Below are the code and all the weights of a small trained network. Each question names an input and a target symbol and asks about switching units off, where a switched-off unit gives its printed mean instead of its output.

import numpy as np


def w(rows, s, z=0):
    codes = np.array(rows[::2]) - 128.0
    scale = np.full(codes.shape[1], s)
    scale[-1] = z or s
    return codes * scale


def f(y):
    return y / 2 * (1 + np.tanh(0.7978845608 * (y + 0.044715 * y**3)))


def softmax(a):
    e = np.exp(a - a.max(-1, keepdims=True))
    return e / e.sum(-1, keepdims=True)


def log_softmax(a):
    a = a - a.max(-1, keepdims=True)
    return a - np.log(np.exp(a).sum(-1, keepdims=True))


def net(x, mask):
    ids = ['ΓΔΘΣβζημπτψω'.index(c) for c in x.split()]
    T = len(ids)
    res = E[ids] + P[:T]
    q, k, v = (res @ M[0].T for M in (Q, K, V))
    z = softmax(np.where(np.tri(T) > 0, q @ k.T / 4**0.5, -1e9)) @ v
    res = res + np.where(mask[0], z, O[0][:, -1]) @ O[0][:, :-1]
    y = f(res @ A[0][:, :-1].T + A[0][:, -1])
    res = res + np.where(mask[1:9], y, B[0][:, -1]) @ B[0][:, :-1]
    return log_softmax(res[-1] @ U[:, :-1].T + U[:, -1])


Q, K, V, O, A, B = {}, {}, {}, {}, {}, {}
E = w([
[74,147,149,93,117,220],'Γ',
[136,173,48,81,163,105],'Δ',
[85,164,111,75,153,152],'Θ',
[161,210,20,141,165,131],'Σ',
[50,92,99,181,129,87],'β',
[8,103,133,178,150,91],'ζ',
[56,43,98,165,121,74],'η',
[163,223,91,130,91,182],'μ',
[152,130,38,226,75,87],'π',
[197,137,48,69,70,138],'τ',
[105,77,132,179,17,172],'ψ',
[125,160,140,65,114,136],'ω',
],0.015)
P = w([
[92,84,13,130,150,247],'0',
[115,84,83,122,175,204],'1',
[129,77,121,132,184,199],'2',
[124,96,121,139,159,182],'3',
[102,125,109,149,117,151],'4',
[104,128,113,143,108,130],'5',
[105,125,132,138,106,118],'6',
[107,129,146,137,107,103],'7',
[114,138,153,139,105,94],'8',
[118,145,165,143,106,81],'9',
[132,146,169,143,86,79],'10',
[127,147,177,137,87,64],'11',
[130,158,192,141,87,54],'12',
],0.013)
Q[0] = w([
[238,165,180,3,193,221],'H1',
[83,78,153,81,44,73],'H1',
[71,174,96,199,17,75],'H1',
[92,138,156,133,105,86],'H1',
],0.011)
K[0] = w([
[30,129,41,117,246,184],'H1',
[191,197,165,166,137,83],'H1',
[157,148,255,63,134,33],'H1',
[97,166,196,165,122,32],'H1',
],0.0089)
V[0] = w([
[179,22,126,55,30,157],'H1',
[204,183,109,216,68,221],'H1',
[85,207,159,1,92,178],'H1',
[10,109,250,180,81,219],'H1',
],0.0093)
O[0] = w([
[118,176,226,108,31,157,246],'H1',
[173,156,181,177,189,71,158],'H1',
[172,117,133,177,119,248,4],'H1',
[206,62,128,92,84,114,176],'H1',
],0.016,0.0036)
A[0] = w([
[93,18,97,152,134,52,76],'N1',
[181,237,200,61,187,104,81],'N2',
[242,130,147,116,109,133,16],'N3',
[2,57,145,204,131,128,255],'N4',
[157,78,25,119,96,171,154],'N5',
[104,213,183,36,49,166,188],'N6',
[112,135,230,139,95,42,22],'N7',
[179,203,96,154,65,26,220],'N8',
],0.0066,0.0044)
B[0] = w([
[184,184,188,126,114,59,229],'N1',
[174,76,103,47,2,78,163],'N2',
[28,157,143,147,114,19,145],'N3',
[181,167,43,129,70,164,255],'N4',
[39,50,188,158,166,101,182],'N5',
[136,119,100,70,245,103,245],'N6',
[74,117,110,187,126,154,208],'N7',
[110,108,139,116,165,195,245],'N8',
],0.0093,0.0094)
U = w([
[70,107,229,137,151,108,155],'Γ',
[28,169,96,147,129,151,174],'Δ',
[130,49,91,141,102,183,181],'Θ',
[92,173,113,142,224,31,39],'Σ',
[110,118,118,106,166,103,60],'β',
[99,35,67,137,197,88,117],'ζ',
[72,115,104,41,216,114,121],'η',
[254,118,104,144,154,104,253],'μ',
[117,143,119,98,160,84,70],'π',
[137,202,172,49,155,125,144],'τ',
[154,135,87,51,25,90,107],'ψ',
[110,117,129,117,162,125,98],'ω',
],0.0063,0.0045)

Each question gives the input, a string of symbols that net reads in full, and the target symbol t.
The units are the heads (4 rows each of Q, K, V and O) and the neurons (one row each of A and B). Each row of codes is followed by its name. A weight is (code - 128) times the scale printed after its matrix; where a second scale follows, it is the last column's (O, A, B and U).
mask holds one flag per unit, heads first, then neurons. A switched-off unit (its flag False) gives its mean, the last column of its rows in O or B, instead of its output. The means were averaged over made-up inputs and are rounded, as every weight is.
A unit's drop is (log p(t) with every unit on - log p(t) with that unit switched off) / (log p(t) with every unit on - log p(t) with every unit switched off).
The circuit of an input: a set's keep is (log p(t) with only the set's units on - log p(t) with every unit switched off) / (log p(t) with every unit on - log p(t) with every unit switched off). Starting from all 9 units, units are removed one at a time, each time the one whose removal leaves the highest keep (on an exact tie, the one counted first), for as long as the keep stays at least 0.8.
circuit, biggest first: the units of the circuit, biggest drop first
most important unit: the unit with the biggest drop
top k neurons: the k neurons with the biggest drops, biggest first
drop when u is switched off: that unit's drop, to one decimal
input μ τ Δ, target μ: circuit, biggest first : H1
input ζ τ τ Δ, target ζ: circuit, biggest first : H1, N5
input τ η Δ τ τ τ ζ μ Δ τ τ η, target Δ: top 3 neurons : N7, N4, N1
input η η ζ β, target ψ: top 2 neurons : N1, N6
input η ζ τ, target η: top 2 neurons : N6, N4
input τ Θ Σ, target τ: circuit, biggest first : H1, N2
input β τ τ η η η η μ, target η: circuit, biggest first : N6, H1, N1
input η η Θ Γ, target η: top 2 neurons : N6, N1
input ζ ζ η Θ η Θ π η η, target Σ: top 3 neurons : N1, N2, N7
input β Γ η η ζ, target ψ: circuit, biggest first : H1, N1
input η ψ η β ω Δ Γ ψ η η η ψ Θ, target η: top 3 neurons : N6, N4, N1
input η η μ η π η τ Γ ω π, target Θ: top 2 neurons : N1, N6
input Σ ζ Δ ζ β η, target ψ: top 3 neurons : N1, N4, N6
input η η Σ τ η τ ψ η, target Γ: top 3 neurons : N4, N7, N3
input Δ η ω η τ μ ζ η τ π π, target Δ: most important unit : N7
input ω Θ η η η π η Δ, target η: top 2 neurons : N4, N1
input Δ ζ ω τ, target Δ: top 2 neurons : N6, N1
input μ η η Δ ψ τ Θ τ ζ π η β, target Σ: top 2 neurons : N1, N2
input τ η ψ ζ, target Γ: top 2 neurons : N4, N7
input η Γ ψ η β τ Σ ψ η η β η ω, target η: most important unit : N6
input Δ Δ τ μ, target Δ: drop when N6 is switched off : 0.1
input η η η η η τ η Σ η η η Γ, target η: drop when N2 is switched off : 0.1
input η η μ τ τ ψ η η η η π Δ, target η: drop when N4 is switched off : 0.2
